Below is a small trained network, with its code and all its weights. Each question gives an input and a class and asks what happens when units are switched off, that is, made to give their printed mean instead of their output.

import numpy as np


def w(rows, s, z=0):
    codes = np.array(rows[::2]) - 128.0
    scale = np.full(codes.shape[1], s)
    scale[-1] = z or s
    return codes * scale


def norm(h):
    return h / np.sqrt((h * h).mean(-1, keepdims=True) + 1e-5)


def f(y):
    return y / 2 * (1 + np.tanh(0.7978845608 * (y + 0.044715 * y**3)))


def log_softmax(a):
    a = a - a.max(-1, keepdims=True)
    return a - np.log(np.exp(a).sum(-1, keepdims=True))


def net(x, mask):
    res = np.array(x, float).reshape(1, 6) / 4 @ E
    u = 0
    for l in range(4):
        y = f(norm(res) @ A[l][:, :-1].T + A[l][:, -1])
        res = res + np.where(mask[u : u + 4], y, B[l][:, -1]) @ B[l][:, :-1]
        u += 4
    return log_softmax(norm(res)[-1] @ U[:, :-1].T + U[:, -1])


A, B = {}, {}
E = w([
[129,131,133,127,127],'x0',
[138,61,206,168,123],'x1',
[38,231,253,66,86],'x2',
[130,124,132,125,126],'x3',
[111,208,156,246,192],'x4',
[129,128,128,127,125],'x5',
],0.0046)
A[0] = w([
[85,136,157,103,211,3],'0.n1',
[222,88,134,13,98,154],'0.n2',
[126,153,161,212,253,150],'0.n3',
[63,201,214,72,102,134],'0.n4',
],0.0055,0.0021)
B[0] = w([
[130,133,129,125,97,112],'0.n1',
[2,119,80,185,134,210],'0.n2',
[53,93,62,126,95,206],'0.n3',
[199,93,70,176,81,254],'0.n4',
],0.0072,0.0038)
A[1] = w([
[88,146,19,154,120,250],'1.n1',
[145,65,235,160,121,55],'1.n2',
[159,254,46,22,168,131],'1.n3',
[70,186,214,66,84,140],'1.n4',
],0.0059,0.0024)
B[1] = w([
[151,76,213,175,65,255],'1.n1',
[114,84,165,74,241,136],'1.n2',
[129,17,254,131,231,164],'1.n3',
[199,134,23,73,165,149],'1.n4',
],0.0068,0.006)
A[2] = w([
[8,100,23,87,114,28],'2.n1',
[236,60,142,169,71,232],'2.n2',
[90,36,219,168,136,240],'2.n3',
[83,254,253,22,81,249],'2.n4',
],0.0049,0.0012)
B[2] = w([
[54,131,179,155,106,139],'2.n1',
[159,192,151,103,105,231],'2.n2',
[169,218,192,21,156,253],'2.n3',
[235,11,1,169,180,148],'2.n4',
],0.0066,0.0053)
A[3] = w([
[103,254,129,219,199,116],'3.n1',
[176,179,125,114,64,251],'3.n2',
[152,103,134,169,196,175],'3.n3',
[104,136,176,130,129,229],'3.n4',
],0.0081,0.0023)
B[3] = w([
[52,21,110,10,91,163],'3.n1',
[137,135,152,236,116,252],'3.n2',
[150,185,112,1,74,159],'3.n3',
[141,185,164,157,138,202],'3.n4',
],0.0072,0.0044)
U = w([
[254,86,7,151,122,136],'0',
[132,145,179,138,113,213],'1',
[4,46,113,88,81,96],'2',
[141,161,176,148,120,174],'3',
[174,134,194,9,208,75],'4',
[137,174,150,168,118,142],'5',
[96,224,61,167,215,2],'6',
],0.0094,0.0076)

Each question gives the input, the list of numbers given to net, and the class t.
The units are the neurons (one row each of A and B). Each row of codes is followed by its name. A weight is (code - 128) times the scale printed after its matrix; where a second scale follows, it is the last column's (A, B and U).
mask holds one flag per neuron, layer by layer. A switched-off neuron (its flag False) gives its mean, the last column of its row in B, instead of its output. The means were averaged over made-up inputs and are rounded, as every weight is.
A unit's drop is (log p(t) with every unit on - log p(t) with that unit switched off) / (log p(t) with every unit on - log p(t) with every unit switched off).
most important unit: the unit with the biggest drop
k most important neurons: the k neurons with the biggest drops, biggest first
top k neurons in layer l: the k neurons of layer l with the biggest drops, biggest first
drop of u: that unit's drop, to one decimal
input [1,-3,5,4,8,-5], class 2: most important unit => 3.n1
input [1,0,-4,2,6,-5], class 2: 4 most important neurons => [3.n1; 0.n4; 1.n3; 2.n4]
input [5,8,3,-3,-4,1], class 4: 2 most important neurons => [1.n2; 0.n3]
input [1,8,6,-6,3,2], class 4: 2 most important neurons => [1.n2; 1.n1]
input [-8,-5,8,5,-7,8], class 0: 2 most important neurons => [2.n4; 0.n3]
input [-8,-2,-5,0,3,-2], class 1: 2 most important neurons => [1.n1; 0.n4]
input [2,-8,-5,-6,-7,-1], class 4: top 3 neurons in layer 1 => [1.n3; 1.n1; 1.n4]
input [0,-6,2,-2,-8,-2], class 2: 2 most important neurons => [0.n2; 2.n2]
input [-6,7,7,4,-5,-5], class 0: 4 most important neurons => [2.n4; 1.n3; 1.n1; 0.n3]
input [-5,-6,-4,-1,3,-1], class 4: 3 most important neurons => [1.n3; 0.n4; 0.n2]
input [-7,-1,-4,3,-6,5], class 1: 4 most important neurons => [1.n1; 0.n3; 1.n4; 2.n4]
input [3,6,6,1,1,-3], class 0: top 2 neurons in layer 1 => [1.n3; 1.n1]
input [-7,8,-6,-1,-7,-3], class 4: 2 most important neurons => [0.n4; 0.n3]
input [-6,5,6,2,-5,3], class 0: most important unit => 0.n3
input [-6,8,8,-8,-6,-5], class 0: 3 most important neurons => [2.n4; 1.n3; 1.n1]
input [1,6,-5,-3,5,-3], class 4: 4 most important neurons => [0.n4; 0.n2; 3.n3; 3.n2]
input [4,-7,8,-2,8,3], class 0: 2 most important neurons => [2.n4; 0.n2]
input [1,8,0,-1,5,6], class 4: 2 most important neurons => [0.n2; 1.n2]
input [1,1,5,-2,6,-5], class 2: 2 most important neurons => [3.n1; 1.n1]
input [-6,-8,-1,5,0,-7], class 4: most important unit => 1.n3
input [5,8,-7,5,-8,5], class 2: top 2 neurons in layer 3 => [3.n2; 3.n4]
input [8,-2,-6,8,-2,2], class 1: top 2 neurons in layer 0 => [0.n4; 0.n2]
input [6,3,3,-3,7,2], class 2: top 2 neurons in layer 1 => [1.n3; 1.n1]
input [-6,-1,0,7,7,-5], class 2: drop of 1.n3 => 0.1
input [4,-2,-1,5,-7,-3], class 2: drop of 3.n2 => 0.2
input [4,4,2,-3,8,-2], class 2: drop of 3.n4 => 0.0
input [3,-4,8,-7,4,1], class 0: most important unit => 2.n4
input [-3,-5,6,1,4,4], class 0: drop of 2.n4 => 0.6
